Below are the code and all the weights of a small trained network. Each question names an input and a target symbol and asks about switching units off, where a switched-off unit gives its printed mean instead of its output.

import numpy as np


def w(rows, s, z=0):
    codes = np.array(rows[::2]) - 128.0
    scale = np.full(codes.shape[1], s)
    scale[-1] = z or s
    return codes * scale


def norm(h):
    return h / np.sqrt((h * h).mean(-1, keepdims=True) + 1e-5)


def f(y):
    return y / 2 * (1 + np.tanh(0.7978845608 * (y + 0.044715 * y**3)))


def softmax(a):
    e = np.exp(a - a.max(-1, keepdims=True))
    return e / e.sum(-1, keepdims=True)


def log_softmax(a):
    a = a - a.max(-1, keepdims=True)
    return a - np.log(np.exp(a).sum(-1, keepdims=True))


def net(x, mask):
    ids = ['ΛΩαεημτ'.index(c) for c in x.split()]
    T = len(ids)
    res = E[ids] + P[:T]
    u = 0
    for l in range(3):
        r = norm(res)
        for j in range(3):
            rows = slice(2 * j, 2 * j + 2)
            q, k, v = (r @ M[l][rows].T for M in (Q, K, V))
            z = softmax(np.where(np.tri(T) > 0, q @ k.T / 2**0.5, -1e9)) @ v
            o = O[l][rows]
            res = res + np.where(mask[u + j], z, o[:, -1]) @ o[:, :-1]
        u += 3
        y = f(norm(res) @ A[l][:, :-1].T + A[l][:, -1])
        res = res + np.where(mask[u : u + 4], y, B[l][:, -1]) @ B[l][:, :-1]
        u += 4
    return log_softmax(norm(res)[-1] @ U[:, :-1].T + U[:, -1])


Q, K, V, O, A, B = {}, {}, {}, {}, {}, {}
E = w([
[221,76,156,123,150,35,138],'Λ',
[244,137,110,120,119,3,115],'Ω',
[144,91,190,115,222,109,201],'α',
[145,205,140,172,123,115,111],'ε',
[117,173,71,121,45,200,65],'η',
[216,75,83,134,95,128,130],'μ',
[92,69,132,69,126,217,141],'τ',
],0.0027)
P = w([
[164,52,190,55,204,149,30],'0',
[134,158,233,88,57,156,183],'1',
[173,174,42,112,224,126,190],'2',
[23,36,76,218,155,43,62],'3',
[177,175,59,177,213,142,175],'4',
[101,153,173,128,24,76,253],'5',
[189,188,98,220,192,130,134],'6',
[32,37,52,206,90,55,118],'7',
],0.0015)
Q[0] = w([
[125,116,135,155,173,112,158],'0.h1',
[140,181,142,144,96,114,102],'0.h1',
[58,92,217,97,168,93,142],'0.h2',
[158,3,138,93,116,91,117],'0.h2',
[172,33,173,166,167,102,210],'0.h3',
[211,218,87,192,150,96,154],'0.h3',
],0.0063)
K[0] = w([
[169,119,124,107,166,83,151],'0.h1',
[126,177,72,183,118,119,99],'0.h1',
[79,88,185,84,255,111,195],'0.h2',
[212,1,121,78,92,70,164],'0.h2',
[183,39,178,160,204,81,227],'0.h3',
[201,253,147,231,145,49,66],'0.h3',
],0.0048)
V[0] = w([
[100,114,147,140,139,125,101],'0.h1',
[142,34,153,27,122,90,138],'0.h1',
[109,70,195,95,172,62,210],'0.h2',
[136,57,124,124,91,131,135],'0.h2',
[129,130,126,124,130,127,127],'0.h3',
[55,76,107,6,109,180,121],'0.h3',
],0.0026)
O[0] = w([
[162,120,116,117,113,141,152,124],'0.h1',
[94,111,149,42,77,142,82,254],'0.h1',
[128,179,88,212,48,165,65,188],'0.h2',
[132,201,127,127,151,65,137,153],'0.h2',
[126,127,129,129,129,130,128,129],'0.h3',
[183,170,126,253,156,112,163,190],'0.h3',
],0.0025,0.0016)
A[0] = w([
[190,106,125,144,179,104,141,203],'0.n1',
[167,195,136,253,202,179,162,91],'0.n2',
[177,177,70,153,173,113,124,107],'0.n3',
[107,85,132,50,61,51,109,1],'0.n4',
],0.0033,0.0018)
B[0] = w([
[98,175,105,127,83,251,59,245],'0.n1',
[152,172,124,214,46,126,53,178],'0.n2',
[159,116,130,177,105,192,113,136],'0.n3',
[107,168,136,237,164,159,183,82],'0.n4',
],0.0026,0.0011)
Q[1] = w([
[135,133,81,100,182,164,127],'1.h1',
[95,61,106,68,103,117,149],'1.h1',
[69,54,48,164,150,104,82],'1.h2',
[95,55,100,100,33,75,196],'1.h2',
[100,113,102,115,144,254,127],'1.h3',
[152,86,80,170,71,141,113],'1.h3',
],0.007)
K[1] = w([
[183,152,138,87,129,181,146],'1.h1',
[120,158,129,150,66,108,188],'1.h1',
[129,152,153,86,62,103,254],'1.h2',
[80,50,99,121,88,73,165],'1.h2',
[112,102,112,159,131,210,87],'1.h3',
[105,65,98,146,103,111,117],'1.h3',
],0.0076)
V[1] = w([
[120,93,46,183,97,83,79],'1.h1',
[97,37,143,140,210,117,55],'1.h1',
[84,107,119,138,105,212,148],'1.h2',
[159,45,6,103,58,148,137],'1.h2',
[105,127,95,150,127,210,147],'1.h3',
[134,77,46,71,96,101,61],'1.h3',
],0.0025)
O[1] = w([
[144,106,93,100,202,182,255,10],'1.h1',
[113,80,84,113,71,210,126,168],'1.h1',
[57,137,225,127,96,14,99,193],'1.h2',
[171,173,186,199,151,123,78,144],'1.h2',
[152,127,156,85,159,19,134,190],'1.h3',
[122,170,176,177,173,94,123,193],'1.h3',
],0.0029,0.0014)
A[1] = w([
[98,143,150,116,143,128,95,251],'1.n1',
[117,147,142,31,240,115,127,95],'1.n2',
[136,95,102,2,177,125,149,150],'1.n3',
[128,98,169,143,140,57,137,113],'1.n4',
],0.0044,0.0019)
B[1] = w([
[245,147,36,131,159,178,152,254],'1.n1',
[126,75,91,62,8,128,47,137],'1.n2',
[153,145,172,175,5,161,43,147],'1.n3',
[36,141,98,178,71,236,114,154],'1.n4',
],0.0025,0.0019)
Q[2] = w([
[195,138,132,1,118,121,70],'2.h1',
[191,193,110,143,49,65,149],'2.h1',
[179,158,200,31,101,173,86],'2.h2',
[163,161,197,147,62,147,195],'2.h2',
[76,112,107,182,93,99,199],'2.h3',
[141,98,77,118,159,49,152],'2.h3',
],0.0061)
K[2] = w([
[180,161,142,64,76,139,51],'2.h1',
[180,187,125,137,120,61,171],'2.h1',
[166,119,108,117,151,157,1],'2.h2',
[58,56,83,183,154,103,62],'2.h2',
[58,100,123,148,139,97,125],'2.h3',
[142,115,79,167,188,105,101],'2.h3',
],0.0077)
V[2] = w([
[183,129,181,125,66,97,140],'2.h1',
[123,27,200,143,140,100,118],'2.h1',
[109,1,194,174,158,154,127],'2.h2',
[74,185,151,51,158,183,123],'2.h2',
[129,137,125,79,155,94,101],'2.h3',
[130,102,52,203,132,105,89],'2.h3',
],0.0034)
O[2] = w([
[42,112,145,138,191,175,151,254],'2.h1',
[149,253,92,95,123,94,149,125],'2.h1',
[80,72,17,150,79,56,28,140],'2.h2',
[41,98,172,141,75,79,248,133],'2.h2',
[121,102,122,160,85,206,160,117],'2.h3',
[109,141,209,69,85,179,130,140],'2.h3',
],0.0028,0.00083)
A[2] = w([
[115,96,136,3,81,137,210,106],'2.n1',
[180,106,122,58,220,149,167,116],'2.n2',
[88,48,54,20,81,89,149,3],'2.n3',
[165,76,67,35,107,129,73,102],'2.n4',
],0.005,0.0048)
B[2] = w([
[148,53,98,120,207,83,104,134],'2.n1',
[35,186,75,35,120,105,107,173],'2.n2',
[249,233,73,116,78,156,241,131],'2.n3',
[131,102,253,62,90,145,85,250],'2.n4',
],0.0038,0.0019)
U = w([
[147,83,212,71,71,150,68,214],'Λ',
[67,210,52,46,168,153,133,145],'Ω',
[123,16,101,121,221,81,176,190],'α',
[212,133,49,121,31,106,222,136],'ε',
[220,170,73,238,196,181,73,64],'η',
[12,119,107,209,47,50,118,93],'μ',
[124,178,254,183,158,150,238,7],'τ',
],0.0073,0.0017)

Each question gives the input, a string of symbols that net reads in full, and the target symbol t.
The units are the heads (2 rows each of Q, K, V and O) and the neurons (one row each of A and B). Each row of codes is followed by its name. A weight is (code - 128) times the scale printed after its matrix; where a second scale follows, it is the last column's (O, A, B and U).
mask holds one flag per unit, layer by layer, with each layer's heads first. A switched-off unit (its flag False) gives its mean, the last column of its rows in O or B, instead of its output. The means were averaged over made-up inputs and are rounded, as every weight is.
A unit's drop is (log p(t) with every unit on - log p(t) with that unit switched off) / (log p(t) with every unit on - log p(t) with every unit switched off).
unit that matters most: the unit with the biggest drop
top k neurons: the k neurons with the biggest drops, biggest first
top k neurons in layer l: the k neurons of layer l with the biggest drops, biggest first
drop of u: that unit's drop, to one decimal
input μ Ω α α μ α τ ε, target ε: unit that matters most => 0.h3
input ε α μ τ Λ τ τ α, target μ: top 2 neurons => 1.n4, 2.n4
input Λ Ω α Ω α, target Ω: top 2 neurons => 0.n2, 2.n2
input ε τ μ τ τ Ω μ, target Ω: top 3 neurons => 2.n2, 1.n2, 1.n3
input α τ τ τ η η, target μ: top 2 neurons => 2.n4, 1.n4
input α τ α, target Ω: top 3 neurons => 0.n2, 1.n3, 2.n2
input Λ Ω η α τ μ τ, target Ω: top 3 neurons => 0.n2, 2.n2, 1.n3
input τ μ α α Ω, target Λ: top 2 neurons in layer 2 => 2.n4, 2.n3
input Λ Λ τ μ, target Λ: top 2 neurons => 2.n4, 1.n1
input μ α η η Λ, target Λ: top 2 neurons => 1.n2, 0.n2
input μ ε ε τ α ε, target μ: top 2 neurons => 2.n4, 1.n2
input η η η τ Λ Ω, target μ: top 3 neurons in layer 1 => 1.n4, 1.n1, 1.n2
input Λ Ω τ τ τ τ, target μ: top 2 neurons in layer 2 => 2.n4, 2.n3
input τ τ τ η η η, target τ: unit that matters most => 1.h2
input τ α τ μ η τ μ, target Ω: top 2 neurons => 2.n2, 0.n1
input μ α α η η, target Ω: top 2 neurons in layer 2 => 2.n2, 2.n4
input Λ τ τ η τ μ τ, target η: top 2 neurons => 0.n2, 2.n4
input τ μ τ τ, target η: top 2 neurons => 1.n4, 2.n4
input τ τ μ η α μ Ω, target Λ: top 2 neurons in layer 0 => 0.n2, 0.n1
input α τ α α ε Ω ε η, target Ω: unit that matters most => 2.h2
input α α α Ω, target ε: top 2 neurons => 2.n3, 0.n2
input ε τ ε, target Ω: top 3 neurons => 2.n2, 0.n2, 0.n3
input η τ Ω ε μ Λ, target α: drop of 2.h1 => 0.0
input τ τ τ Ω α Λ, target Ω: drop of 2.h2 => 0.9
input η η ε ε, target τ: drop of 0.h2 => 0.1
input μ η τ, target Λ: drop of 1.n2 => 3.6
input ε α τ τ η μ, target μ: unit that matters most => 1.h2
